A =
[ 0.06  0.20 -0.18  0.09 -0.20 -0.08 -0.07  0.05 -0.03  0.08  0.15  0.19
 -0.13]
The largest entry -> 0.20
The entry just left of the centre entry: -0.08
What is the entry just right of 0.08?
Answer: 0.15
What is the entry just right of 0.05?
Answer: -0.03

grid =
[[ 90  86  87  88]
 [ 87  82  84  84]
 [-34 -29 -32 -31]
 [ 89  85  86  86]
 [-26 -30 -26 -26]]
Indices start at 0.
The entry directly above -32 -> 84
The entry directly below the largest entry?
A: 87
The entry in row 0 and column 1?
A: 86
The entry directly above -30?
A: 85
The entry at row 0, column 2 -> 87
The entry at row 2, column 0: -34
The top entry of the column that holds the largest entry is 90
The top-right entry?
A: 88
The entry just right of the smallest entry: -29

41,33,28,77,45,29,-44,11,-22,51,-15,63,-10,31,3
The entry just left of the largest entry is 28
Read off the largest entry.
77
